-64.2  -16.7   47.1    9.4  -23.9
-52.6  -66.6   70.6  -50.1  -56.2
Out: -66.6

-59.9   -2.7  -30.2  -43.0   86.5 Out: -2.7

 59.6    5.5    5.6   27.1   78.1
-23.4   25.6   -1.2   -5.7  -41.7
Out: 25.6

 70.7  -44.5   34.3  -12.8   32.4
-32.6  -81.3   27.2   72.4    3.5
-41.5   21.0    1.4  -60.7   -8.2
Out: 21.0

  3.6   34.2   58.1   69.8  -80.1 Out: 34.2

 44.5   83.5  -77.4  -39.3   53.9 Out: 83.5
---
[[ 85.7  -8.0  26.0  63.4  16.8  -1.2]
 [-49.4 -17.9  27.2 -40.7  25.4  -4.7]] >> 85.7

[[ 51.6 -12.7  64.9 -15.7]
 [ -0.7  34.9   6.2   6.2]
 [-37.2 -60.1   9.7  80.5]] >> -0.7

[[ -5.6  -5.5  13.6  16.7 -33.7 -22.7]
 [ -7.3  39.8 -53.0  -5.1 -28.2   0.1]
 [ 88.1  41.3 -60.2  22.9  16.2 -24.7]] >> -7.3

[[-15.5 -48.5  81.1 -26.0  38.2 -28.2]
 [ 10.5   8.1 -11.7  -0.8  -2.4  13.1]] >> -15.5

[[ 24.9 -69.5 -18.7  30.4]
 [ 17.1  67.2 -42.6  73.7]] >> 24.9

[[ 59.4  -7.5  68.2   3.7]
 [-19.1 -11.5 -32.5 -89.0]] >> 59.4

[[ 25.1 -62.5  49.9 -84.1]
 [-64.0 -62.5  49.9 -84.1]] >> 25.1

[[-32.0   0.5  70.1  -9.3]
 [ -2.1  12.5 -14.0   7.6]
 [-53.7  60.2  20.5  20.7]] >> -2.1

[[-19.9 -31.4   2.4   0.7 -42.4 -30.0]
 [ 53.3 -12.2 -77.4 -15.7   7.6  16.1]] >> -19.9
---
array([[ -9,   0,  29,  -4,  28],
       [  3, -26, -25, -17,  21],
       [ 17,   7, -17,  34, -15]]) => -25

array([[5, 2, 8, 2],
       [6, 4, 2, 5],
       [5, 1, 0, 2]]) => 4

array([[4, 0, 1, 1],
       [4, 6, 7, 3],
       [1, 6, 5, 5]]) => 6

array([[645, 421, 344, 266, 506],
       [760, 803, 749, 786, 720],
       [283, 246, 333, 292, 291]]) => 749

array([[3661, 5191, 3769, 3880, 3839, 3785, 5551],
       [2707, 6110, 2387, 3119, 3100, 2893, 5912],
       [9326, 5805, 9739, 8998, 9096, 9113, 6121]]) => 3100

array([[1, 7, 3, 3, 0],
       [6, 4, 4, 2, 4],
       [1, 2, 7, 5, 5]]) => 4

array([[908, 598, 564, 851, 484],
       [477, 256, 783, 221, 652],
       [365, 658, 540, 533, 514]]) => 783

array([[660, 160, 601, 834, 636],
       [736, 862, 777, 747, 746],
       [700, 847, 647, 667, 701]]) => 777
---
[ 79.5 -24.1  14.6 -64.1] -> -64.1, 79.5

[[-54.8   1.2 -18.9  90.3  15.0 -60.1 -30.9]
 [-59.5   3.1 -24.7  77.0 -33.8 -50.9  16.3]
 [-16.9 -11.3  -5.0  10.5 -26.1 -17.9 -56.8]] -> -30.9, -16.9

[[ -0.6  -0.6 -36.0  21.7 -80.2 -28.1 -18.0]
 [-27.2 -27.2  26.2 -14.9  20.6  40.2  58.3]] -> -18.0, -27.2

[ 38.5  -2.1  23.2 -84.3  56.2 -34.4 -86.1] -> -86.1, 38.5

[[ 86.3   7.5  -4.4 -44.1]
 [ 35.4  36.4  -5.7 -26.6]] -> -44.1, 35.4

[[-66.5   1.6 -28.1   1.0 -66.3]
 [-76.3 -18.5 -32.8 -14.7 -84.3]] -> -66.3, -76.3

[[-32.9  59.6 -35.9 -70.3]
 [-17.0  13.7  57.8 -47.1]] -> -70.3, -17.0

[  9.5 -52.1  89.6 -28.3  87.3   5.5] -> 5.5, 9.5

[[ 33.5  56.1  26.1  39.6  38.9 -29.2  -8.3]
 [-31.8 -59.7  63.2  12.8  62.2 -40.2 -66.5]] -> -8.3, -31.8

[ 74.7 -40.8  69.2  13.9] -> 13.9, 74.7
---
[-50.6 -12.2  36.7  25.8  50.7  44.5  70.5] value -50.6, 70.5

[ 34.9 -44.1  83.7 -17.0 -31.8] value 34.9, -31.8

[ 29.1 -68.7  56.9  -3.1 -26.1 -37.5   9.7] value 29.1, 9.7

[[ 11.6  46.0  18.1  85.8 -60.4  10.9]
 [ -2.6 -16.0  18.1   0.8  24.5 -20.7]
 [  2.3   6.8  18.1  41.7  12.3  -8.7]] value 11.6, -8.7

[ 77.3 -72.6  50.1 -37.4 -10.8  71.8] value 77.3, 71.8

[ 51.8   5.9  34.3 -89.0  33.2  26.6  42.7] value 51.8, 42.7
---
[ -6.313  -6.901  14.108  -9.483  -1.780 -12.657 -15.085] -> -6.313, -15.085

[-10.825  15.404   1.172  -2.765   1.339] -> -10.825, 1.339

[-106.950 -169.271 -143.550  120.017] -> -106.950, 120.017

[-17.36 -15.64   2.52  15.58 -13.62] -> -17.36, -13.62

[[  75.6   -9.0   -8.9 -125.8   75.3   14.0]
 [-151.5  -71.7  -75.3  174.7 -171.4  -34.1]] -> 75.6, -34.1

[ 1.931 -1.697  0.045  0.598 -1.934 -1.176 -0.307] -> 1.931, -0.307

[-105.95  101.02   50.66  -21.89] -> -105.95, -21.89

[-0.10 -0.12 -0.18 -0.04  0.15] -> -0.10, 0.15

[ -5.266  -5.458   0.800  18.374 -10.675] -> -5.266, -10.675

[   1.6  -32.3  -96.9  138.7 -122.5 -144.0] -> 1.6, -144.0
---
32.0,54.7,58.0,34.3,-67.9 -> 58.0, 58.0

85.7,-60.9,88.6,17.1,83.6,59.4,-71.6 -> 17.1, 88.6

-62.6,-87.7,-3.7,-48.1,46.6 -> -3.7, 46.6

25.9,-23.1,-68.0,3.6,-79.5,-27.0,-11.6 -> 3.6, 25.9

-64.9,-9.8,20.0,-59.9,37.6 -> 20.0, 37.6

-77.2,-87.3,-69.6,53.6,-22.0 -> -69.6, 53.6

-27.6,28.1,86.4,-23.5,4.8 -> 86.4, 86.4

64.8,-18.2,36.0,7.1,8.4
48.1,-18.2,6.9,4.7,8.4
88.7,-18.2,2.7,12.3,8.4
-> 6.9, 88.7
---
[[-14.7  27.8  29.4  23.9   6.1  15.9]
 [ 21.2  80.9  84.9 -28.7  25.3  53.7]] --> 15.9, 21.2

[[ 56.2  33.8 -61.3  78.5]
 [ 43.1  10.3 -58.1  62.3]] --> 78.5, 43.1

[-57.7 -32.8  39.0  38.0  53.0  47.9  83.7] --> 83.7, -57.7

[ 50.3  30.2 -65.2 -34.4 -55.6 -57.5] --> -57.5, 50.3

[33.0 18.4 32.6 -2.8 76.7 10.3 20.1] --> 20.1, 33.0

[-31.2  24.1 -34.1 -14.4 -79.9 -37.9] --> -37.9, -31.2

[[ -0.5   0.8  -2.7  -4.9   3.1  -4.0   3.8]
 [-84.5  32.8 -21.4 -22.2 -72.4 -18.4  62.8]
 [ -9.8  -1.0  34.8  22.1 -22.6  73.8  21.7]] --> 3.8, -9.8

[ -8.0  62.4  27.5  71.4 -21.8] --> -21.8, -8.0

[ 68.6   2.4 -34.4   5.8 -44.8 -21.9] --> -21.9, 68.6
---
829	859	84	567	712 -> 567
71	-995	-865	695	16	-291 -> 16
101	55	103	228 -> 103
-26	-16	-45	46	33 -> 46
50	-26	-42	-11	11	-5 -> 11
4	8	1	6	3	1 -> 3
27	-26	-13	6	-18	-30 -> -18
9	2	8	8	6	0 -> 6
143	169	51	198 -> 51
176	134	63	102	205	99 -> 205
